Below are the code and all the weights of a small trained network. Each question names an input and a class and asks about switching units off, where a switched-off unit gives its printed mean instead of its output.

import numpy as np


def w(rows, s, z=0):
    codes = np.array(rows[::2]) - 128.0
    scale = np.full(codes.shape[1], s)
    scale[-1] = z or s
    return codes * scale


def f(y):
    return y / 2 * (1 + np.tanh(0.7978845608 * (y + 0.044715 * y**3)))


def log_softmax(a):
    a = a - a.max(-1, keepdims=True)
    return a - np.log(np.exp(a).sum(-1, keepdims=True))


def net(x, mask):
    res = np.array(x, float).reshape(1, 6) / 4 @ E
    y = f(res @ A[0][:, :-1].T + A[0][:, -1])
    res = res + np.where(mask, y, B[0][:, -1]) @ B[0][:, :-1]
    return log_softmax(res[-1] @ U[:, :-1].T + U[:, -1])


A, B = {}, {}
E = w([
[125,130,129,128,128,127,129],'x0',
[127,127,126,127,129,126,131],'x1',
[105,136,54,196,67,176,190],'x2',
[107,110,67,69,215,213,113],'x3',
[63,3,142,185,132,133,56],'x4',
[130,127,129,127,128,130,128],'x5',
],0.019)
A[0] = w([
[206,223,114,62,158,133,168,87],'N0',
[100,79,164,116,248,153,39,95],'N1',
[167,130,215,73,127,132,98,74],'N2',
[162,139,188,53,180,38,73,85],'N3',
[172,169,134,182,89,109,226,145],'N4',
[102,95,169,119,217,159,69,74],'N5',
[132,133,169,58,136,73,93,187],'N6',
[119,141,117,153,135,154,133,39],'N7',
[101,46,123,196,89,127,61,78],'N8',
[182,93,115,105,152,135,72,69],'N9',
[120,122,70,99,198,182,150,26],'N10',
[107,84,57,110,68,147,157,14],'N11',
[156,184,114,167,15,132,178,135],'N12',
[86,55,131,185,96,134,80,10],'N13',
[96,73,139,92,241,163,26,96],'N14',
[115,129,107,112,190,192,154,26],'N15',
[147,161,194,99,182,77,81,81],'N16',
[99,146,57,92,246,242,132,115],'N17',
[179,136,137,87,77,96,157,148],'N18',
[173,189,120,52,125,131,169,228],'N19',
[182,159,158,68,135,84,83,130],'N20',
[156,135,211,192,87,93,111,59],'N21',
[141,215,160,219,51,112,221,152],'N22',
[118,156,176,143,183,105,128,55],'N23',
[108,159,231,230,98,58,122,133],'N24',
[93,121,25,197,67,201,174,44],'N25',
[95,138,134,184,94,92,64,124],'N26',
[141,56,111,88,225,146,51,101],'N27',
[153,195,144,92,172,134,181,74],'N28',
[185,202,132,61,147,139,176,77],'N29',
[156,111,164,157,158,132,147,86],'N30',
[197,186,90,88,129,124,113,220],'N31',
[132,101,133,93,124,142,104,129],'N32',
[140,116,144,146,84,66,87,36],'N33',
[95,152,53,85,178,194,114,5],'N34',
[147,138,194,143,68,61,91,155],'N35',
[191,178,104,59,134,121,166,150],'N36',
[175,190,108,136,98,124,192,108],'N37',
[155,123,227,63,178,80,107,216],'N38',
[69,42,124,187,107,106,93,59],'N39',
],0.012,0.014)
B[0] = w([
[174,67,157,136,201,214,66,233],'N0',
[53,115,79,48,116,119,102,242],'N1',
[147,178,127,179,109,100,165,180],'N2',
[169,226,152,221,63,44,204,228],'N3',
[76,153,106,93,76,90,146,210],'N4',
[61,114,86,77,126,132,113,203],'N5',
[158,104,135,154,185,188,96,214],'N6',
[140,106,141,146,140,175,105,129],'N7',
[185,131,173,186,145,165,124,206],'N8',
[85,110,95,89,121,99,95,157],'N9',
[163,166,234,205,89,125,156,178],'N10',
[183,31,95,82,219,221,17,152],'N11',
[95,158,79,102,101,67,169,217],'N12',
[163,195,216,208,58,101,196,182],'N13',
[45,104,80,62,114,149,87,253],'N14',
[154,160,214,206,79,108,149,164],'N15',
[172,159,161,163,72,116,182,197],'N16',
[226,83,134,152,194,194,73,253],'N17',
[103,154,85,108,142,93,129,181],'N18',
[155,184,137,199,82,53,199,244],'N19',
[165,115,180,160,125,164,157,201],'N20',
[143,67,112,107,198,206,73,176],'N21',
[46,169,103,78,78,70,161,240],'N22',
[148,151,97,148,135,106,153,142],'N23',
[183,107,169,171,142,158,113,214],'N24',
[242,125,173,193,181,167,142,211],'N25',
[149,121,163,145,139,143,132,172],'N26',
[72,71,98,61,92,125,86,233],'N27',
[144,74,138,127,170,193,68,190],'N28',
[134,51,101,96,207,200,61,213],'N29',
[111,145,152,144,140,149,117,127],'N30',
[150,183,139,161,82,58,176,221],'N31',
[98,135,105,90,118,169,131,154],'N32',
[203,87,52,137,223,151,102,153],'N33',
[173,241,244,247,53,55,210,182],'N34',
[185,132,173,177,134,129,93,203],'N35',
[170,134,150,162,144,136,122,218],'N36',
[85,150,81,103,97,86,143,197],'N37',
[212,75,117,138,197,226,93,254],'N38',
[197,149,178,199,138,153,136,200],'N39',
],0.012,0.026)
U = w([
[153,193,163,175,99,94,177,251],'0',
[160,86,131,120,215,171,109,79],'1',
[2,156,84,12,88,76,151,99],'2',
],0.017,0.0033)

Each question gives the input, the list of numbers given to net, and the class t.
The units are the neurons (one row each of A and B). Each row of codes is followed by its name. A weight is (code - 128) times the scale printed after its matrix; where a second scale follows, it is the last column's (A, B and U).
mask holds one flag per neuron, in row order. A switched-off neuron (its flag False) gives its mean, the last column of its row in B, instead of its output. The means were averaged over made-up inputs and are rounded, as every weight is.
A unit's drop is (log p(t) with every unit on - log p(t) with that unit switched off) / (log p(t) with every unit on - log p(t) with every unit switched off).
most important unit: the unit with the biggest drop
top k neurons: the k neurons with the biggest drops, biggest first
drop when u is switched off: that unit's drop, to one decimal
input [-4,-1,0,-4,1,6], class 1: top 4 neurons => [N3 N19 N34 N31]
input [0,8,4,4,0,8], class 0: most important unit => N38
input [3,5,-7,-8,3,-4], class 1: top 2 neurons => [N21 N38]
input [-7,8,-8,-5,1,-6], class 1: top 4 neurons => [N38 N21 N6 N19]
input [0,-7,0,-3,2,-5], class 1: top 3 neurons => [N3 N19 N34]
input [2,-8,1,4,-4,2], class 0: top 3 neurons => [N38 N19 N34]
input [0,-3,4,0,6,-6], class 0: top 2 neurons => [N13 N38]
input [8,1,3,7,-5,-7], class 0: top 2 neurons => [N34 N19]
input [0,-4,-8,-6,2,-2], class 1: top 2 neurons => [N38 N21]
input [-8,-4,4,8,-2,7], class 0: top 2 neurons => [N34 N10]
input [6,-7,0,3,-8,-6], class 1: top 3 neurons => [N29 N0 N28]
input [-8,0,1,7,-5,2], class 0: top 2 neurons => [N34 N19]
input [7,8,-7,-8,8,6], class 1: drop when N21 is switched off => 0.5
input [7,7,7,-1,-6,3], class 2: drop when N16 is switched off => 0.0
input [2,7,-4,1,-4,3], class 1: drop when N0 is switched off => 2.6
input [-8,-8,-5,-6,2,6], class 1: most important unit => N21
